[128 = 0]

j251_j294: [131 114 111 162 143 108 139 140 161 116 128  86 130 116  92 245 143 106
 104 126 141 120]
j608_j395: [156  98 125 117 144  95 166 157 128 119 135  94 137 131 146 215 141 137
 131  94 112 104]
j251_j294: [189 130  93  72 127  45 167 124 102  59 125 118 106 148 141 198 173  72
 154 112  94 143]
j708_j831: [161 145 100 138 158 136  99 144 143 153 121 144 113  94 162 155 158 163
 130  44  33  88]
j708_j831: [166 150 137 107 119 102  94 119 132  70 102 132 103 112 120 102 117 109
 158 137  78 110]
j608_j395: [118 105 147 158 108 131 161 144 161 134 108 128 120 128 111 133 163 103
 136 185 123 119]
j708_j831: [104 103 160 123 113 155 162 142 127 153 139 128 151 156 152  94 117 148
 128 140 164 130]
j708_j831: [107  96 179 151  89 144 177 147 166 128 104 132 123 148 118  89 152 104
 148 210 142 119]
j251_j294: [ 94 121 138 151 128 161 137 125 144 159 134 157 117 145 113  81 141 135
 122 149 152 141]
j251_j294: [137 126 114 131 132 114 127 133 136 118 132  97 144 122 123 199 126 117
 113 115 135 126]
j711_j301: [133 132 149 116 131 139 155 138 135 115 127 134 102 144 161 115 128 146
 136  73 116 112]
j708_j831: [111 107 169 128 112 163 145 155 112 170 129 105 172 116 179 103  87 179
 125 119 139  98]
j738_j214: [127 123 132 154 128 167 116 149 183 154 127 127 144 132 142 156 146 140
 116  99  99 106]
j711_j301: [120 106 154 128 141 135 162 148 132 128 139 107 127 142 142 151 108 159
 123  92 152 110]
j738_j214: [145 162 126  79 115  96 113  95 103  50 133 110 120 150 120 129  86  90
 130 119 168 160]
j608_j395: [ 97 168 125 138  92 180 115 109 160 132 133 123 151 151 146 130 123  94
  92 108 171 163]
j608_j395: [ 74 151 112 160 110 158 165 105 114 171 127 166 100 130 127  79 168 103
 107 149 168 172]
j608_j395: [106 102 162 127 119 143 197 146 128 141 134 133 116 160 154 106 140 141
 133 122 158 127]
j738_j214: [148 157 120  84  83 139  70 112 124 109 131 103 205 137 160 128  89  97
 121 144 134 151]
j608_j395: [136 162 126 143 134 126 133 117 186  60 121 111  76 147 104 199 139  86
 110  68 136 131]
j251_j294: [124  84 152 125 135 130 155 152 128 150 138 125 147 145 133 120 125 157
 140 148 137 113]
j738_j214: [118 149 119 176 159 126 131 118 164 105 115 144  48 112  79 151 154 118
 118  96 116 119]
j711_j301: [122 103 160 113 135 136 180 154 101 147 139 112 133 135 179 124 105 179
 131  79 142 104]
j251_j294: [152 166 125 108 105 117 112 118 114  95 106 120 121 104 159 122 119 108
 137 106  91 121]
j738_j214: [142 126 121 132 127 121 121 134 144 123 122 122 133 123 125 156 141 118
 130 130 106 120]
j708_j831: [130 108 136  94 156 113 156 129  97 121 154 141 112 163 136 104 114 162
 140  96 153 135]
j608_j395: [ 94 161 122 175 163 146 112 111 119 137 127 130  74  86 100 127  99 159
  98  73 149 120]
j738_j214: [132 127 120 156 147 122 133 132 164 115 122 130  93 126  98 169 156 118
 124 114 112 118]
j608_j395: [150  95 131  94 140 110 135 150  93 147 144 111 169 128 162 141 108 168
 141 115 116 109]
j251_j294: [138 127 134 149 149 110 106 126 138 107 110 138  87 101  85 113 126 134
 145 147  98 104]
j711_j301: [141 135 139 104  85 134 110 129 113 134 111 126 172 116 165  85 119 115
 145 170 102 125]
j711_j301: [139 138 127  92 132 122 113 107 124  99 138 165 107 167 119  65 130 119
 149 130 129 152]
j251_j294: [124 135 136 157 135 130 116 139 119 139 113  97 129  73 131 159  98 154
 116 109 114  93]
j738_j214: [127 106 147 109 133 136 166 153  83 172 134 134 139 119 191  90 120 185
 142  93 110 102]
j251_j294: [131 151 131 132 132 125 105 110 124 110 110 164  81 113 107  59 132 125
 148 141  98 125]
j711_j301: [125 186 122  96 138 175 105 100 127 125 141 196  79 164 177  22 132 151
 132  24 103 148]
j708_j831: [149 172 106 107 129 120  78 100 123  93 123 143 112 122 123 107 118 109
 131 105 104 142]
j738_j214: [128 140 120 108 122 136 111 118 126 122 143 119 153 146 139 138 109 123
 115 109 151 147]
j708_j831: [139 160 124  84 126 138  93 105 112 105 141 148 130 153 150  74 100 133
 133  90 130 148]
j251_j294: [ 84 107 151 168 131 160 172 138 135 176 125 159 100 132 120  73 152 150
 128 153 148 125]
j738_j214: [114  80 163 139 146 134 185 154 156 131 140 133 106 169 116 130 143 151
 138 128 153 114]
j711_j301: [135 106 156 101  89 127  82 126 137 106 128 100 204 146 105 104  77 107
 141 229 162 138]
j608_j395: [123 120 143 145 141 120 139 130 132 119 117 140  89 119 102 104 132 136
 141 142 121 114]
j711_j301: [128 152 115 149 156 110  85  96 160  72 123 147  66 131  43 125 126  99
 128 142 138 143]
j608_j395: [126 163  95 113 123 135 109 105 119 125 141 132 137 138 142 142 130 107
 106  93 143 161]
j711_j301: [105 131 127 159 139 136 109 126 112 151 128 106 137  87 108 143  93 151
 106 133 152 119]
j738_j214: [142 137 135 157 117  99 117 121 158  81  88 131  82 100  73 128 151  81
 149 192  94 114]
j708_j831: [135 110 143 116  98 141 127 144 154 130 129 105 182 150 146 150 125 113
 128 156 134 127]
j708_j831: [ 70 129 121 197 138 153 148 132  97 200 124 109 127  63 120 150 115 160
  86 131 167 120]
j711_j301: [154 105 156  70 121 115 179 143 123 100 138 147 118 189 173  88 143 134
 165 105 117 127]
[126 177 135 137  73 141 163 116 152  97  87 147  83 126 161  99 180  61
 136 127  95 139] : j251_j294
[134 116 142 101 166 120  85 118  74 143 137 174 110 115 114   4  85 198
 165 143 107 114] : j251_j294
[114 105 129  95 135 119 161 128  61 161 154 133 151 142 156  92 108 162
 131 130 170 146] : j738_j214
[143  91 134 109  87 131 108 146 143 152 127 109 220 141 140 135 132 107
 140 217 121 131] : j738_j214
[139 117 133 136 118 119 128 135 168 102 120 111 135 141 106 171 141  97
 130 154 126 125] : j711_j301
[112 160 103 128 120 135 142 107 109 136 131 145 110 129 143 119 149 106
 112 105 143 160] : j251_j294
[120 189  90 134 115 155  28  84 127 132 126 143 150 101 105  92 101 105
 104 141 127 161] : j608_j395
[139 113 154 154 128 110 182 159 144 109 102  93  97 100 141 192 142 130
 134 103 101  81] : j711_j301
[121 154 118 150 108 139 106 114 150 123 110 135 121 113 111 123 143  92
 121 155 119 138] : j708_j831
[134 124 122 136 145 124  92 126 145 119 134 115 139 123  96 156 109 133
 121 133 132 123] : j251_j294
[133 140 131 140 140 116 145 124 156  86 121 126  77 137 105 159 143 108
 127  99 128 125] : j608_j395
[138 105 121 109 135  97 208 142 116 118 138 130 102 162 151 170 176 115
 137 100 133 137] : j608_j395
[109 142 107 143 106 150 102 116 120 168 126 135 163 110 130 111 135 113
 112 166 134 149] : j608_j395
[136  71 164 150 143 113 150 170 129 150 115 103 140  97 121 147 116 173
 148 162 102  71] : j608_j395
[ 97 111 122 101 140 148 175 113 133 141 174 176 114 224 125  83 160 123
 122 115 200 189] : j708_j831
[ 88 105 151 147 108 153 201 141 124 170 128 142 122 147 149  96 159 129
 125 153 163 138] : j608_j395
[131 108 185 130  96 196 125 168 211 140 123 114 177 166 177 121 119 148
 131 106 105  89] : j738_j214
[ 85 104 113 175 128 168 164 145 152 204 145 125 158 136 134 175 167 133
  90 131 162 141] : j708_j831
[109  66 151 131 169 109 173 150 117 131 163  91 138 156  94 182  90 171
 117 129 207 122] : j711_j301
[107 120 178 184 114 155 108 135 186 117  92 131 101 105  74  83 117 123
 140 199 120  95] : j608_j395
[131  99 155 142 100 139 140 154 168 133 113 106 163 133 130 150 138 114
 135 178 119 108] : j608_j395
[144 143  86 115 109 116 121 116 110 151 120 161 139 122 147 109 184  93
 138 157  83 153] : j711_j301

j668j938: [ 94 149 145 118 117 110  97  95 161 100 147 138 126 145  90 148 143 125
 112 119 117 153]
j257j815: [123 176  70 166 101 107 174 133 165 150 108 151 161 124 153  96 110 135
 147 118 146 158]
j199j869: [117 106 114  98 149 150 166 183  91 171 146 176 120 126 170 116  91 110
 126 112 158 133]
j257j815: [ 91 171 163 159 118 122 117 100 120 133 141 150 155 148 122 115 136 137
 120 132 143 136]
j79j152: [127  83 152 124 144 166 124 144 126 129 129  73 118 138 119 105 126 131
 130  95 123 112]
j79j152: [147 105 131 112 151 134 128 111 148 119 151 104 141 112 109 133 151 140
 119 154 120 128]
j257j815: [141 163 101 151 114 113 163 101 166 137 123 164 161 129 160  92 122  97
 136 121 126 151]
j62j482: [135 127 249 160 123 176 118  66 172 133  94  79 155 103 134 140 144 166
 103 143 114  92]
j62j482: [177  80  80 109 162 132 166 173 129 160 150 108 140  93 125 135 116 154
 131 174 133 148]
j79j152: [ 82 161 131 142 143 110 129 116 108 124 155 163 145 130 130  80 141 119
 105 145 134 127]
j668j938: [101 105  97 121 107 145 140 165 197 130 102 104 118 138 105 141  87 125
 131  80 136 164]
j199j869: [152 162 157 118 140  88 102  65  89 106 184 132 117 138 130  94 191 132
 129 118  79 125]
j62j482: [170 124 115 140 143 122 156 120 140 154 144 154 170 115 140 127 117 112
 124 182 133 155]
j62j482: [135 159 119 171  95 121 142 124 147 138  91 105 133 130 145 104 120 148
 149  97 120 132]
j199j869: [107 120 110 126 114 127 108 135 161 111 124 114 129 149  83 159 118 126
 131 121 139 152]
j62j482: [147  82 159  89 168 154 162 151 153 175 175 105 136  86 125 141 121 187
 101 146 120 161]
j62j482: [129 113 173 120 125 157 125  99 176 112  98 108 125 110 135 140 132 121
 111 119 115 103]
j79j152: [116 117 116 165 134 130 118 115 168 103 116  86 159 130  87 101 133 117
 117 158 126 130]
j62j482: [125 111  98  93 139 125 135 135 145 113 137 162 118 127 132 132 118  80
 118 126 128 136]
j668j938: [130 146 130 121 130 110 124 125 101 119 108 162 114  93 148 149 135 132
 112 175 125  95]
j79j152: [ 67 158 145 119 172 113 140 126  52 126 176 195 119 120 174  28 149  94
  89 130 123  93]
j257j815: [140 100 114 138 120 132 127 174 123 162 139 130 133 168 107 146  77 108
 143 113 140 186]
j257j815: [195 123 160 134 144 130 136  94 112 144 151  74 140 103 137 122 173 190
 144 146 100 114]
j199j869: [107 142  89 124 132 116 131 115 159 107 145 110 146 117  96 128 158 162
 129 143 142 133]
j257j815: [104 156 105 181  87 115 123 139 148 136  97 165 152 181 120 120  75  67
 141 109 148 174]
j257j815: [155 117  93  42 157 106 150 118 149  99 145 133  80  49 152 146 174 161
 108 143  90  96]
j62j482: [138 146  72 152 106 107 145 140 139 122  93 133 126 130 146 102 113 103
 147 114 124 131]
j199j869: [170 135 180 127 142 143 122  59 112 114 134 126 147 116 155 127 178 124
 131 154 119  76]
j199j869: [142 144 126 132 110 139 140 111 139 115  81 102 116  99 159 132 149 158
 145 113 127  76]
j668j938: [142 124 164 149 142 130 107  97 103 129 173  96 147 166 107  90 155 126
 137 114 112 140]
j199j869: [117 125 129 120 105 143 124 143 144 129 104 113 109 137 126 155 114 142
 142  87 137 127]
j62j482: [153  95 100  97 138 151 159 106 203 116 123 179 156 130 149 135 103  28
 120 134 138 145]
j199j869: [ 84 141  51 113 124  79 108 150 147  97 166 122 113 148  62 125 137 139
 128 115 123 180]
j668j938: [115 110 142 121 137 134 128 149 127 131 127 104 106 116 126 110 121 141
 113 113 110 126]
j257j815: [111 165 100 142 121  81 103 141  61 119 134 186 119 144 125 133 125 103
 128 164 136 129]
j62j482: [159 101  82  98 112 139 126 148 144 114 110  78  99 129 113 172 138 158
 168  91 133 118]
j668j938: [ 94 127 150 133 135 123 108 111 156  88  92 138 122  94 117 127 127  98
  79 178 111  96]
j668j938: [139  85 123 151 135 165 146 185  95 160 100 112 130 141 148 108  82 103
 141 122 152 116]
j199j869: [138 110 142 141 117 133 123 160 111 144  97 132 109 136 141 132  86 100
 126 120 118 133]
j199j869: [103 124 107  90 121 154 148 147 141 135 126 159 119 137 148 151 114 119
 140  85 165 124]
j257j815: [147  88 110  77 128 128 123 138 172 105 115 125  89 113 121 162 115  96
 118 109  99 137]
j79j152: [108 182 149 172 104 106 119 116 104 141 123 126 137 136 128 116 137 174
 136 124 129 133]
j62j482: [138 107 100 112 136 138 142 156 122 150 159 119 135 145 117 137 122 144
 149 111 149 155]
j668j938: [109  89 177 152 124 118  58 149 110 101 115  67  84 159  67 119 106 105
 103 113  74 142]
j79j152: [110 154 131 101 124 132 147  92 167 129 174 121 134 142 133 103 162 159
 141  56 124 151]
j257j815: [110 133 119 189  99 152 144 158 151 162  99  98 164 164 116 113  85 141
 153  99 164 159]
j79j152: [128  68 146  86 186 157 147 160 117 153 178 125 132 102 121 121 121 136
  94 161 132 136]
j79j152: [148 163 145 144 108 113 129 114  90 132 109 113 100 121 169 100 149 157
 149  89  99  98]
j79j152: [113 165  78 165  94 106 174 153 162 139  77 134 112 119 180  47  92 107
 137  62 103 142]
j668j938: [203 110  75 150 101 114 115 134 121 111  74 124 127 144 129 170 108  72
 169 155 126 120]
j79j152: [111 130 157 121 147 134 140 149  79 156 151 138 113 120 155  95 126 150
 116 114 125 119]
j668j938: [118 124 133  87 134 132 118 116 119 113 142 183 117 140 138 154 129  80
 120 125 140 119]
j668j938: [179 114 112 159 149 134 168 128 131 137  99  74 143  71 162  71 145 157
 129 164 105  88]
j257j815: [103 133 132 115 127 135 121 109 148  93 102 130 114 110 135 124 144 114
 113 125 125  88]
j199j869: [101 132 138 108 141 142 139 109 155 139 176 165 163 147 116 135 130 118
 118 127 157 161]
[137 127 167  96  99 119  98  75 222  89 110 113 100 121 103 179 136 116
 109  95  74 152] : j257j815
[ 60 176 153 122 123 117 118  88 167 110 147 169 150 121 107 142 147 146
  94 146 145 139] : j668j938
[118 157 128 114 116 113 132 161  74 166 150 151 107 131 140 157 124 190
 144 109 145 145] : j668j938
[123 136 170 122 106 168 129  95 171 129 110 101 139 130 131 168 144 169
 143  93 149 110] : j199j869
[119 116 201 101 127 163 111  83 170 114 127 120 126 126 124 162 142 128
 110 109 121 113] : j62j482
[114 103 128 151 133 145 142 182 117 141  71 112 114  92 145 116  87 131
 107 157 133  97] : j668j938
[133 121 162 139 148 126 100 121  83 116 126 110 127 106 113 141 151 152
 110 191 123  89] : j62j482
[100 136 207 137 128 146  96 113 116 140 152  63 129 126  83 161 161 238
 121 126 131 124] : j257j815
[126 145 143 151  98 122  97 107 146  96  79  77 111 118 106 153 147 164
 135 126 112  98] : j257j815
[123 139 118 141 133 102 135 157 104 137 119 110 106  91 133 103 127 172
 114 146 103 123] : j62j482
[175 161 108 142 139 116 165  78 139 133 145 119 169  95 157  98 180 166
 146 159 126 111] : j668j938
[155 145 136 128 128 107 119 108 116 130 137 135 137 109 121 165 148 161
 128 176 124 129] : j79j152
[122 170 102 194  92 106 135 144 122 160 114 135 162 162 120 119  98 142
 155 126 151 173] : j257j815
[155 171 154 157 119  96 123  94 110 153 163 134 154 138 123 130 149 169
 138 146 113 164] : j257j815
[125 148  96 126  87 111 113 109 166  71  52 123  86 119 145 132 132  88
 138  90 101  87] : j62j482
[195 116 108  80 136 121 127  91 111 120 184 139 119 164 141 136 166  95
 170  83 111 142] : j668j938
[127 157 160 128 128 118 121 110  93 140 153 132 126 127 135 132 154 173
 132 125 126 123] : j79j152
[129  90 169 121 154 159  95 109 110  95 113 107 130 115 110 152 148 110
 107 182 136  68] : j62j482
[167 136 195 165 118 114 114 115  88 147 109 120 108 128 161  98 115 115
 121 121  72 125] : j199j869
[103 129 158 153 121 161 131 129 129 148 135 107 150 164 124 107 119 138
 141  87 153 136] : j62j482
[141 107 173 149  83 124  66 142 125 116  83  90  81 176  92 174  88 101
 139  82  89 151] : j199j869
[126 120 135 136 116 120 102 161  87 133 110 134 103 144 118 156 102 119
 131 132 129 129] : j668j938
[143 146 110 119 136  90 113 136  68 125 147 141 109 112 125 144 152 158
 131 166 119 118] : j257j815
[ 85 115 136  91 138 133  91 134  98  93 143 140  94 147 106 142 141 105
 117 110 135 102] : j62j482

j501_j664: [ 88 138 122 123  91  78 144 148  97 143  90 145 138 100  99 117  87 132
  99 113  88  90]
j268_j731: [139 113 136 141 131 141 147 134 148 151  98 128 149 140 110 143 155 129
 143  94 132 144]
j841_j660: [121 145 169 174 136 144 139 129  85  77 151 155 198  95 123 122  70 138
 139 137  89  92]
j682_j250: [118 145  78 182 145 152 143 143 121 130 111 152 125 110 133  95 101 149
 121 148 113 105]
j682_j250: [114 141  43 163  79 135 189 130 137 116  82 126 147 116 155 129 164 128
 121 125 129 134]
j682_j250: [173 147 130 115 132 175 114 120 113 108 147 192 100 137  96 108 143 105
 118 174 138 128]
j412_j444: [150 131 126  64 116 121 107 118 108 115 143 121 116 142 105 131 146  98
 101 145 117 126]
j841_j660: [123 126  86 164 168 170 121 127 113  87 172 125 134 134  93 146 176 125
 113 124 138 135]
j459_j855: [145 155 119  96 172 164 129 142 143 131 114 174  71 115  67  82 170 112
 131 182 120 109]
j501_j664: [ 99 129 124 126 128  92 120 145 119 160 101 122 117 119 115 115  98 142
 113 111 109 108]
j268_j731: [ 95 140 131 134 144 113 116 133 103 113 151 140 113 103 114 109  86 141
 112 149 101  97]
j682_j250: [116 174  83 174 131 139 131 142 113 134  77 156 112 115 152  75 112 151
 129 145 128 107]
j682_j250: [164 129 151 102 119 137 135 147 117 140 121 174 141 113  89 109  87 107
 120 161 100  95]
j412_j444: [132 140 163 146 123 137 113 113 100 105 140 152 144 133 131 130 112 133
 131 120 128 132]
j501_j664: [140 134 131 134 168 154 118 114 154 109 142  83 131 142 171 128 168 135
 165 132 155 151]
j841_j660: [142 164 130 106 104 122 146 119 135 130  63 115 140 129 178  95 136 128
 154 138 118 128]
j841_j660: [103 145  94  97 124 111 140 130 144  93 152 100  97 102 144 122 168 113
 130 168 145 120]
j268_j731: [152 141 135 137 159 139  82 143 121 151 117 128 114 151 129 112 135 130
 136 117 163 130]
j412_j444: [119 138 138 100 133 108 113 117 114 122 111  84 144 139 141 128 138 129
 128 107 108 129]
j682_j250: [ 97 168  70 138 102 112 148 127 118 108  80 106 126 118 163 108 164 134
 126 126 129 124]
j459_j855: [192 112 127  96 129 142 125 170 131 147 149 147 153 114  99 120  87  89
 120 175 129  88]
j841_j660: [156 142  19 143 133 162 100 117  85 107 149 110 121 153 159 107 112 126
  74 163 114 121]
j268_j731: [103 158 154 195 179 144 129 155 153 110 115 119 144 107 144 120 179 149
 194 105 188 129]
j841_j660: [128 136  77 146 140 130 116 133 113 145 110 110 126 135 152 104  96 144
 108 133 108 115]
j412_j444: [143 111  46 149 139 142 147 141 130 146 106  74 173 137 150 127 112 134
 109 120  95 117]
j501_j664: [ 72 182 124 143  96 104 141  98  84  44 110  92 168 115 169 134 179 136
 139 100 121 134]
j268_j731: [133 104 139 120 110 113 124 131 110 127 159 128 153 125 115 150  87 119
 107 125 112 117]
j459_j855: [121 140 104 122 127 111 122 139 123 153  95 121 114 126 138 102 106 137
 117 132 113 111]
j459_j855: [ 72 130 114  83  87  78 181 126 142 108 106  99 130  95 109 146 173 115
 122 121  99 121]
j501_j664: [ 85 137 149 164 120 139 146  85 126  88 160 171  92 113 147 126 115 157
 133 147 117 148]
j501_j664: [ 83 135 122 103 138 130 138  72 138  83 139  90  92 145 135 147 211 138
 129 113 114 174]
j412_j444: [161 139 165  89  94 141 118  68  90  97  98 107 176 182 143 151 166 115
 124  83  95 172]
j841_j660: [ 80 108 152 120 151 102 120 126 129 132 178 143  81 100  98 126  76 146
 109 151  97 108]
j501_j664: [133 104 132 127 145 125 123 123 148 153 143 106 121 133 156 126  85 143
 131 137 114 130]
j412_j444: [ 71 129 113 150 159 109 130 135 110 104 146  95 143 105 107 136 127 146
 117 109  98 107]
j841_j660: [148 140 169 165 131 160 126 116 108 116  93 146 181 154 114 143 165 132
 153  72 137 153]
j459_j855: [134 134 127  91 128 122  93  96 122 121 150 110  83 152 163 118 126 129
 116 149 131 147]
j459_j855: [114 119 133 112 110 119 137  99 142 107 153 110 112 132 156 147 144 128
 131 133 134 153]
j841_j660: [162 133  82 112 125 151 121 113 133 151  94 120 106 163 148 110 146 126
 114 135 123 147]
j501_j664: [130  89 122 103 151 143 132 100 169 158 155 126  68 147 122 134 125 139
 117 147 109 158]
j412_j444: [154 143 102 144 124 151  96 124  67 112 161 178 125 129 123  97  45 129
  80 174  94  95]
j459_j855: [ 89 128  96  97  71  82 166 109 144 123 107  96 113 116 169 136 139 129
 118 130 114 139]
j412_j444: [ 74 107 117 228  66 146 177  42  95 107 116 175 146 153 171 159  74 193
  98  69  61 186]
j268_j731: [107 109 116 135 127 121 145 130 112 107 145 106 169 119  97 159 133 124
 110 103  98 120]
j501_j664: [168 119 105  95 146 146 107 120 141 126 132  66 142 167 146 147 188 107
 134 114 153 155]
j682_j250: [114 149 132 143 125 147 150 101 119  85 141 152 126 109 147 110 114 140
 135 163 100 125]
j459_j855: [166 121 135  95 138 151 135 145 142 122 155 152 125 115  91 125 136  96
 129 173 132 111]
j459_j855: [107 125 120 103  89  93 169 133 144 124 105 100 149 106 142 140 139 118
 134 125 115 121]
j268_j731: [141  88  68 116 131 140 117 134  79  87 190  80 196 147  58 194 162  90
  64  93 102 122]
j501_j664: [106 141 122 134 184 156 129 127 173 147 115 160  37 128  91 100 195 144
 147 145 153 148]
j682_j250: [123 167  83 172 132 143 129 157 102 142  76 178 117 117 102  86 127 137
 115 131 129 100]
j501_j664: [123 118 113 116 115 126 146 110 137 126 132 120 121 127 144 129 116 131
 119 142 104 134]
j841_j660: [102 134 119 113 123 106 128 131 130 105 155 115 109 109 134 131 139 122
 125 147 140 120]
j412_j444: [ 86 106 105 133 132  99 156 142 172 151 120  88 113 112 136 145 151 140
 139 109 140 135]
j268_j731: [150 146 124 127 105 134 118 122 123 140  97 146 115 148 149 115 139 125
 130 125 151 143]
j268_j731: [129 113 113 114 124 146 180 112 171 164  64 133 116 142 104 127 173 134
 135 109  93 155]
j459_j855: [161 121 126 127 140 153 112 123 138 135 154 143 106 139 145 118 108 126
 129 160 143 135]
j268_j731: [118 140 120 127 115 119 132 118 124 114 115 107 137 132 153 130 146 130
 133 117 132 137]
j682_j250: [151 110 127 174 122 157 162 151 133 157 115 192 152 110  99 117  68 135
 125 142 103 105]
j412_j444: [125  98  92 140  71 143 166  94 142 144 143 199  70 136 121 139 107 134
  88 152 116 159]
j841_j660: [139 121 139 158 166 176 135 121 130 119 129 147 145 141  85 138 163 133
 138 108 118 143]
j682_j250: [ 83 129 140 177 139 141 149 114 109  95 143 160 138 111  91 140 130 149
 123 108 100 129]
j682_j250: [119 175 108 169 173 129  90 163 102 160  84 152 100 115 137  54  72 160
 129 148 123  82]
j459_j855: [148 134 152 122 148 142 133 147 136 126 121 133 152 118 107 123 141 116
 151 134 131 114]
j412_j444: [129 158 184 139 151 164 126 119 109  95 131 202 116 117  71 110 152 126
 144 141 122 124]
[157 109 155  93 137 125  98 121 146 142 155 104 114 152 145 141 131 117
 137 131 155 147] : j682_j250
[114 105 146 174 127 141 171 148 141 102 158 144 182  95  95 166 137 123
 148 113 137 120] : j268_j731
[146 132 145 154 117 169 126 103 119  89 170 181 116 138 123 143 150 121
 131 142 159 155] : j501_j664
[176 116 121 117  84 125 106 110 107 133 133 105 162 164 187 145  94 117
 114 118 140 147] : j412_j444
[137 114 157 127 146 123 110 141 138 135 163 124 127 120 134 131  96 127
 140 142 144 118] : j268_j731
[ 99 152 102 102 182 115 116 157 122 136 117 117  93  98  88  81 119 133
 115 164  89  78] : j412_j444
[ 84 112  89 111  76 106 171  76 128 122 133 136  86 121 156 126  83 150
  86 154  57 141] : j501_j664
[ 66 129 154 153 187 106 127 179 145  99 179 114 128  72  69 145 168 127
 156 122 167  93] : j412_j444
[140 128 127 131 172 139  97 142 133 141 131 105 123 143 120 124 149 129
 137 116 149 130] : j268_j731
[114 107  81 137 138 124  97 134 121 124 178 110  97 145 106 162 166 119
  94 110 172 145] : j841_j660
[114 145 173 114 166 125 119 149 134 106 137 125 131 108  85 129 178 115
 158 124 150 115] : j412_j444
[127 119 117 114 142 133 154 142 156 127 143 127 121 101 118 120 123 121
 135 166 116 109] : j841_j660
[109 142 164 117 136 102 101 137 119 123 146 133 106 113 130 117 110 131
 136 138 145 114] : j412_j444
[ 90 159 108 126  72 114 168 103 109  78 137 173 102  88 149 106 103 131
 111 183  98 112] : j268_j731
[103 121 151 117 126 106 145 119 135 182  64 143 110 130 110 105  88 157
 121 105  65 125] : j268_j731
[125  85 168 115 151 107  85 130 123 171 157 121 112 152  93 154  93 136
 107  91 123 136] : j501_j664
[139  79 176 112 116 122 178 125 195 163 126 118 145 119 141 155 112 129
 165 124 120 147] : j268_j731
[156 110 132  93  89 112 126 110 137 139 120  89 148 156 172 152 131 115
 128 111 137 155] : j268_j731
[ 95 193  59 112  71 115 131  90  78  41 140 128  97 113 186 102 154 119
  97 181 127 124] : j268_j731
[ 95 165  70 162 122  96 107 149 115 124  77  59 146 141 178 130 194 138
 139  69 187 138] : j841_j660
[161 113 141 160 158 170 152 139 137 157 100 154 170 126 107 111  82 141
 141 129  81 112] : j841_j660
[ 95  97 137 123 178 119 142 135 144 155 117  93 141 122  78 138 124 147
 124  95  69 118] : j268_j731
[201 151 137  88  90 150 123 144 119 150  90 199 115 140 101 100 134  88
 123 164 150 118] : j682_j250
[113 146 183 144 147 123 120 135 135 123 118 136 131 117 131 121 139 139
 167 114 151 128] : j412_j444
[112 103  55 174 173 157 121 156 118 131 157 128 124 136  46 157 179 125
  88  96 140 127] : j682_j250
[130 126  82 143 173 149 113 145 122 127 154 121 116 123 109 113 118 131
 109 152 119 107] : j682_j250
[104 117  78 105 149 119 141 144 161 122 167 103  83 102 117 127 152 118
 118 171 137 115] : j841_j660
[200 102 103 116 118 141 107 136 129 147 143  80 179 159 182 141  90 109
 124 134 143 131] : j501_j664
